Here is a tiny trained network, its code and every weight. The questions are about switching its units off for an input and a target symbol, where a switched-off unit gives its printed mean instead of its output.

import numpy as np


def w(rows, s, z=0):
    codes = np.array(rows[::2]) - 128.0
    scale = np.full(codes.shape[1], s)
    scale[-1] = z or s
    return codes * scale


def f(y):
    return y / 2 * (1 + np.tanh(0.7978845608 * (y + 0.044715 * y**3)))


def softmax(a):
    e = np.exp(a - a.max(-1, keepdims=True))
    return e / e.sum(-1, keepdims=True)


def log_softmax(a):
    a = a - a.max(-1, keepdims=True)
    return a - np.log(np.exp(a).sum(-1, keepdims=True))


def net(x, mask):
    ids = ['αβεζηλπτφψω'.index(c) for c in x.split()]
    T = len(ids)
    res = E[ids] + P[:T]
    u = 0
    for l in range(2):
        r = res
        for j in range(3):
            rows = slice(3 * j, 3 * j + 3)
            q, k, v = (r @ M[l][rows].T for M in (Q, K, V))
            z = softmax(np.where(np.tri(T) > 0, q @ k.T / 3**0.5, -1e9)) @ v
            o = O[l][rows]
            res = res + np.where(mask[u + j], z, o[:, -1]) @ o[:, :-1]
        u += 3
        y = f(res @ A[l][:, :-1].T + A[l][:, -1])
        res = res + np.where(mask[u : u + 4], y, B[l][:, -1]) @ B[l][:, :-1]
        u += 4
    return log_softmax(res[-1] @ U[:, :-1].T + U[:, -1])


Q, K, V, O, A, B = {}, {}, {}, {}, {}, {}
E = w([
[202,131,83,174,174],'α',
[115,125,66,195,139],'β',
[122,172,133,62,82],'ε',
[44,122,77,89,165],'ζ',
[151,170,116,168,35],'η',
[134,95,114,1,255],'λ',
[58,129,81,179,109],'π',
[133,41,152,52,221],'τ',
[102,84,133,154,108],'φ',
[220,94,164,160,111],'ψ',
[77,36,69,171,239],'ω',
],0.0087)
P = w([
[101,176,179,142,124],'0',
[94,71,95,125,77],'1',
[200,147,140,198,205],'2',
[159,73,71,103,65],'3',
[172,204,56,154,205],'4',
[14,139,198,155,133],'5',
[244,120,59,127,143],'6',
[148,39,52,96,56],'7',
[106,222,137,181,243],'8',
[116,51,206,119,104],'9',
[250,125,38,127,160],'10',
],0.013)
Q[0] = w([
[84,201,234,130,160],'0.h0',
[199,156,3,103,114],'0.h0',
[230,222,184,82,124],'0.h0',
[167,129,91,126,121],'0.h1',
[81,167,213,161,141],'0.h1',
[86,141,47,121,172],'0.h1',
[131,174,164,151,164],'0.h2',
[135,139,105,112,190],'0.h2',
[138,189,187,204,185],'0.h2',
],0.011)
K[0] = w([
[69,172,220,177,174],'0.h0',
[137,132,22,95,121],'0.h0',
[183,247,117,150,207],'0.h0',
[155,121,104,121,132],'0.h1',
[95,122,237,127,143],'0.h1',
[123,70,104,112,93],'0.h1',
[119,155,156,147,149],'0.h2',
[77,129,178,128,142],'0.h2',
[105,201,169,166,179],'0.h2',
],0.013)
V[0] = w([
[94,142,155,224,14],'0.h0',
[110,80,246,40,16],'0.h0',
[154,65,172,91,59],'0.h0',
[62,119,219,193,106],'0.h1',
[219,115,59,217,135],'0.h1',
[94,57,177,169,177],'0.h1',
[204,190,169,90,230],'0.h2',
[195,202,144,206,173],'0.h2',
[76,253,160,137,194],'0.h2',
],0.0049)
O[0] = w([
[117,218,121,162,49,142],'0.h0',
[174,180,234,52,4,17],'0.h0',
[216,146,167,88,58,115],'0.h0',
[60,83,239,163,108,75],'0.h1',
[166,147,52,207,90,248],'0.h1',
[75,55,148,167,171,131],'0.h1',
[155,193,170,87,243,30],'0.h2',
[151,244,132,160,203,117],'0.h2',
[84,254,109,78,217,82],'0.h2',
],0.0046,0.0018)
A[0] = w([
[232,189,125,228,154,52],'0.n0',
[98,178,19,168,187,41],'0.n1',
[206,103,102,103,253,2],'0.n2',
[143,148,183,226,139,170],'0.n3',
],0.0062,0.0054)
B[0] = w([
[37,79,118,12,149,216],'0.n0',
[195,85,216,99,103,252],'0.n1',
[86,204,130,179,2,212],'0.n2',
[140,183,174,133,179,197],'0.n3',
],0.0063,0.0042)
Q[1] = w([
[163,161,26,179,91],'1.h0',
[143,228,126,213,162],'1.h0',
[146,103,217,73,213],'1.h0',
[63,174,180,158,194],'1.h1',
[69,112,253,130,100],'1.h1',
[208,77,72,92,43],'1.h1',
[93,122,95,105,140],'1.h2',
[104,114,124,44,146],'1.h2',
[120,121,120,103,108],'1.h2',
],0.013)
K[1] = w([
[115,62,53,123,61],'1.h0',
[10,74,200,110,76],'1.h0',
[69,207,199,181,202],'1.h0',
[47,150,225,154,149],'1.h1',
[165,233,155,129,197],'1.h1',
[208,114,38,105,105],'1.h1',
[104,127,99,96,128],'1.h2',
[93,88,140,122,98],'1.h2',
[97,128,130,101,129],'1.h2',
],0.013)
V[1] = w([
[133,197,80,168,107],'1.h0',
[74,98,139,135,183],'1.h0',
[152,167,105,246,110],'1.h0',
[22,146,116,170,97],'1.h1',
[123,182,167,97,55],'1.h1',
[167,77,223,210,108],'1.h1',
[80,171,205,133,115],'1.h2',
[68,99,108,81,110],'1.h2',
[122,131,142,168,203],'1.h2',
],0.011)
O[1] = w([
[133,207,113,226,195,141],'1.h0',
[164,137,81,54,101,108],'1.h0',
[206,174,189,188,204,189],'1.h0',
[213,63,35,184,66,253],'1.h1',
[62,18,158,216,87,149],'1.h1',
[182,76,254,106,154,185],'1.h1',
[178,103,95,101,166,141],'1.h2',
[164,169,149,214,144,134],'1.h2',
[150,138,117,61,81,159],'1.h2',
],0.0096,0.0049)
A[1] = w([
[85,70,98,185,2,109],'1.n0',
[81,158,183,161,221,52],'1.n1',
[145,53,107,224,105,85],'1.n2',
[77,92,212,140,75,2],'1.n3',
],0.0092,0.0076)
B[1] = w([
[127,101,154,111,190,230],'1.n0',
[120,129,120,19,117,148],'1.n1',
[99,185,146,121,72,249],'1.n2',
[161,194,4,65,137,152],'1.n3',
],0.014,0.013)
U = w([
[191,108,123,190,254,173],'α',
[147,165,73,173,35,145],'β',
[43,209,72,92,103,97],'ε',
[38,81,128,178,197,253],'ζ',
[84,249,205,110,84,55],'η',
[78,248,135,100,210,96],'λ',
[174,16,205,176,81,189],'π',
[151,98,224,93,194,125],'τ',
[128,91,155,68,43,95],'φ',
[205,176,129,65,83,16],'ψ',
[149,15,15,151,145,136],'ω',
],0.0073,0.0055)

Each question gives the input, a string of symbols that net reads in full, and the target symbol t.
The units are the heads (3 rows each of Q, K, V and O) and the neurons (one row each of A and B). Each row of codes is followed by its name. A weight is (code - 128) times the scale printed after its matrix; where a second scale follows, it is the last column's (O, A, B and U).
mask holds one flag per unit, layer by layer, with each layer's heads first. A switched-off unit (its flag False) gives its mean, the last column of its rows in O or B, instead of its output. The means were averaged over made-up inputs and are rounded, as every weight is.
A unit's drop is (log p(t) with every unit on - log p(t) with that unit switched off) / (log p(t) with every unit on - log p(t) with every unit switched off).
The circuit of an input: a set's keep is (log p(t) with only the set's units on - log p(t) with every unit switched off) / (log p(t) with every unit on - log p(t) with every unit switched off). Starting from the 12 units with the biggest drops (on a tie, the unit counted first), units are removed one at a time, each time the one whose removal leaves the highest keep (on an exact tie, the one counted first), for as long as the keep stays at least 0.8.
units of the circuit, in order: the units of the circuit, biggest drop first
unit that matters most: the unit with the biggest drop
k most important neurons: the k neurons with the biggest drops, biggest first
k most important neurons of layer l: the k neurons of layer l with the biggest drops, biggest first
heads that matter: for each layer, one digit per head in row order, 1 if its drop is at least 0.15 and else 0, layers parted by /
input η β π ψ ψ, target α: unit that matters most -> 0.n0
input β α α η ζ π, target π: 2 most important neurons -> 1.n0, 1.n3
input ψ ω ψ β λ β λ β π, target α: heads that matter -> 011 / 110
input ζ β β ψ, target ψ: 4 most important neurons -> 1.n3, 1.n0, 0.n0, 0.n2
input η ζ τ α π β, target β: heads that matter -> 111 / 110
input ψ π φ β ε, target β: heads that matter -> 101 / 010
input ψ τ β β π α, target α: heads that matter -> 001 / 110
input τ α β λ π β φ ψ ψ, target α: units of the circuit, in order -> 0.h2, 1.n2
input β φ α ε π, target π: heads that matter -> 101 / 010
input ζ π λ ζ η π β λ ω ψ β, target ε: units of the circuit, in order -> 1.h1, 1.h0
input τ β τ φ π β ζ β ζ, target α: 4 most important neurons -> 1.n2, 0.n0, 0.n2, 0.n1
input τ η φ ψ τ, target η: heads that matter -> 101 / 110
input ψ β ζ, target τ: units of the circuit, in order -> 1.h1, 1.n1, 0.h1
input β ζ ψ λ, target λ: units of the circuit, in order -> 1.h1
input ω λ ω, target ψ: units of the circuit, in order -> 1.h0, 1.h1, 1.h2, 0.h0
input η β ω β β β, target β: heads that matter -> 101 / 110
input λ β ω ω λ φ ε α λ, target π: 2 most important neurons of layer 0 -> 0.n1, 0.n0
input ε π ζ ω α η τ, target ψ: 3 most important neurons -> 0.n2, 1.n0, 0.n0
input ε ψ φ, target ζ: heads that matter -> 111 / 110
input α ψ π ζ ε, target τ: unit that matters most -> 0.h2
